Below are the code and all the weights of a small trained network. Each question names an input and a target symbol and asks about switching units off, where a switched-off unit gives its printed mean instead of its output.

import numpy as np


def w(rows, s, z=0):
    codes = np.array(rows[::2]) - 128.0
    scale = np.full(codes.shape[1], s)
    scale[-1] = z or s
    return codes * scale


def f(y):
    return y / 2 * (1 + np.tanh(0.7978845608 * (y + 0.044715 * y**3)))


def softmax(a):
    e = np.exp(a - a.max(-1, keepdims=True))
    return e / e.sum(-1, keepdims=True)


def log_softmax(a):
    a = a - a.max(-1, keepdims=True)
    return a - np.log(np.exp(a).sum(-1, keepdims=True))


def net(x, mask):
    ids = ['ΘΨΩαεζμπτφ'.index(c) for c in x.split()]
    T = len(ids)
    res = E[ids] + P[:T]
    u = 0
    for l in range(2):
        q, k, v = (res @ M[l].T for M in (Q, K, V))
        z = softmax(np.where(np.tri(T) > 0, q @ k.T / 3**0.5, -1e9)) @ v
        res = res + np.where(mask[u], z, O[l][:, -1]) @ O[l][:, :-1]
        u += 1
        y = f(res @ A[l][:, :-1].T + A[l][:, -1])
        res = res + np.where(mask[u : u + 12], y, B[l][:, -1]) @ B[l][:, :-1]
        u += 12
    return log_softmax(res[-1] @ U[:, :-1].T + U[:, -1])


Q, K, V, O, A, B = {}, {}, {}, {}, {}, {}
E = w([
[80,194,187,162],'Θ',
[229,60,191,134],'Ψ',
[169,91,117,131],'Ω',
[170,88,118,129],'α',
[139,130,107,149],'ε',
[162,106,117,138],'ζ',
[138,1,66,92],'μ',
[180,22,122,93],'π',
[18,206,106,147],'τ',
[103,128,31,65],'φ',
],0.0098)
P = w([
[138,108,119,153],'0',
[99,101,132,104],'1',
[188,169,110,88],'2',
[108,57,142,127],'3',
[127,145,132,46],'4',
[130,110,140,179],'5',
[181,168,145,9],'6',
[79,81,149,135],'7',
[201,189,58,102],'8',
[104,88,145,149],'9',
],0.013)
Q[0] = w([
[70,117,188,53],'L0H1',
[86,94,192,180],'L0H1',
[162,206,9,125],'L0H1',
],0.015)
K[0] = w([
[8,81,205,38],'L0H1',
[18,75,136,211],'L0H1',
[236,243,12,55],'L0H1',
],0.011)
V[0] = w([
[164,188,129,1],'L0H1',
[99,130,123,151],'L0H1',
[116,125,201,119],'L0H1',
],0.0067)
O[0] = w([
[126,90,118,2,253],'L0H1',
[121,172,128,164,30],'L0H1',
[149,181,212,150,20],'L0H1',
],0.0056,0.0012)
A[0] = w([
[114,187,123,123,52],'L0N1',
[134,142,135,172,216],'L0N2',
[191,127,160,101,119],'L0N3',
[98,113,144,109,157],'L0N4',
[164,121,88,72,73],'L0N5',
[124,61,180,172,80],'L0N6',
[186,105,115,82,156],'L0N7',
[129,215,134,112,36],'L0N8',
[53,114,69,178,119],'L0N9',
[76,73,140,226,112],'L0N10',
[135,133,253,168,2],'L0N11',
[123,130,131,137,30],'L0N12',
],0.014,0.0049)
B[0] = w([
[191,142,136,166,118],'L0N1',
[99,87,73,106,143],'L0N2',
[147,166,63,145,170],'L0N3',
[114,131,149,99,154],'L0N4',
[155,152,111,179,219],'L0N5',
[163,25,147,129,176],'L0N6',
[104,163,159,135,254],'L0N7',
[180,203,73,184,124],'L0N8',
[149,138,194,111,161],'L0N9',
[95,141,161,249,199],'L0N10',
[219,171,203,105,131],'L0N11',
[137,148,128,162,109],'L0N12',
],0.018,0.0081)
Q[1] = w([
[126,56,84,230],'L1H1',
[185,65,42,165],'L1H1',
[120,150,244,4],'L1H1',
],0.014)
K[1] = w([
[152,181,77,190],'L1H1',
[177,137,76,179],'L1H1',
[119,126,164,6],'L1H1',
],0.018)
V[1] = w([
[85,180,86,124],'L1H1',
[19,151,157,166],'L1H1',
[182,229,255,133],'L1H1',
],0.015)
O[1] = w([
[81,191,104,80,24],'L1H1',
[65,178,159,157,253],'L1H1',
[165,118,250,95,220],'L1H1',
],0.016,0.0033)
A[1] = w([
[72,191,120,141,59],'L1N1',
[127,60,140,124,71],'L1N2',
[131,121,175,154,3],'L1N3',
[142,172,84,139,208],'L1N4',
[172,109,72,126,134],'L1N5',
[214,160,114,119,45],'L1N6',
[144,152,151,194,103],'L1N7',
[199,106,105,67,158],'L1N8',
[123,211,144,174,213],'L1N9',
[88,112,96,8,131],'L1N10',
[139,122,22,81,127],'L1N11',
[172,166,108,93,138],'L1N12',
],0.011,0.0079)
B[1] = w([
[149,252,124,158,181],'L1N1',
[81,144,100,129,190],'L1N2',
[131,109,40,157,195],'L1N3',
[86,118,85,166,218],'L1N4',
[135,62,120,149,185],'L1N5',
[96,202,95,105,150],'L1N6',
[148,134,142,79,211],'L1N7',
[149,187,178,147,156],'L1N8',
[112,69,164,98,252],'L1N9',
[156,169,82,31,138],'L1N10',
[209,143,125,78,192],'L1N11',
[143,116,123,80,137],'L1N12',
],0.023,0.014)
U = w([
[226,76,203,114,99],'Θ',
[250,151,200,236,201],'Ψ',
[165,164,99,169,62],'Ω',
[164,160,95,163,80],'α',
[76,200,99,171,55],'ε',
[139,174,95,170,70],'ζ',
[3,63,132,226,216],'μ',
[196,86,97,114,46],'π',
[122,161,199,152,102],'τ',
[98,139,109,33,253],'φ',
],0.0064,0.0058)

Each question gives the input, a string of symbols that net reads in full, and the target symbol t.
The units are the heads (3 rows each of Q, K, V and O) and the neurons (one row each of A and B). Each row of codes is followed by its name. A weight is (code - 128) times the scale printed after its matrix; where a second scale follows, it is the last column's (O, A, B and U).
mask holds one flag per unit, layer by layer, with each layer's heads first. A switched-off unit (its flag False) gives its mean, the last column of its rows in O or B, instead of its output. The means were averaged over made-up inputs and are rounded, as every weight is.
A unit's drop is (log p(t) with every unit on - log p(t) with that unit switched off) / (log p(t) with every unit on - log p(t) with every unit switched off).
The circuit of an input: a set's keep is (log p(t) with only the set's units on - log p(t) with every unit switched off) / (log p(t) with every unit on - log p(t) with every unit switched off). Starting from the 12 units with the biggest drops (on a tie, the unit counted first), units are removed one at a time, each time the one whose removal leaves the highest keep (on an exact tie, the one counted first), for as long as the keep stays at least 0.8.
units of the circuit, in order: the units of the circuit, biggest drop first
unit that matters most: the unit with the biggest drop
k most important neurons: the k neurons with the biggest drops, biggest first
top k neurons in layer l: the k neurons of layer l with the biggest drops, biggest first
input ζ Ω ζ μ τ ε μ, target μ: unit that matters most : L0N5
input π α ε Ω ζ π ε μ π, target π: 4 most important neurons : L0N10, L1N11, L0N5, L0N9
input μ μ Θ, target μ: 2 most important neurons : L0N10, L0N9
input ε μ μ π α π μ Ψ, target Ψ: units of the circuit, in order : L0N11, L1H1, L1N8, L0H1
input φ μ μ, target φ: units of the circuit, in order : L0N6, L0N10, L1H1, L1N10
input ε μ Ψ α Θ π α μ τ, target π: 2 most important neurons : L0N10, L0N7
input μ τ Ω τ φ φ ε, target τ: units of the circuit, in order : L0N9, L1H1, L0N6
input π μ ε μ ζ, target μ: top 4 neurons in layer 0 : L0N2, L0N3, L0N9, L0N6
input π ε α, target π: top 3 neurons in layer 0 : L0N10, L0N3, L0N5
input ζ ε μ μ τ, target ε: 2 most important neurons : L0N8, L0N10
input φ Θ π, target φ: units of the circuit, in order : L1N6, L0N3, L1N12, L0N10
input π π ζ π φ μ α, target π: 2 most important neurons : L0N5, L0N7
input μ Θ μ ε μ Θ μ α μ, target Θ: units of the circuit, in order : L0N11, L0N10, L1H1
input ε π μ π μ ζ μ, target π: 2 most important neurons : L0N5, L0N7
input μ π Ψ μ Ψ φ π, target μ: top 2 neurons in layer 1 : L1N4, L1N11
input μ τ μ, target μ: top 2 neurons in layer 1 : L1N11, L1N4
input π ε μ π π τ μ Ω ζ, target τ: 3 most important neurons : L0N7, L0N9, L1N9
input π ζ μ ε μ τ, target τ: units of the circuit, in order : L1N1, L1N9, L1H1
input α Θ Ω Ψ τ ε π, target Ψ: units of the circuit, in order : L1H1, L1N8
input μ μ π ε φ ζ π, target ε: top 2 neurons in layer 0 : L0N5, L0N3
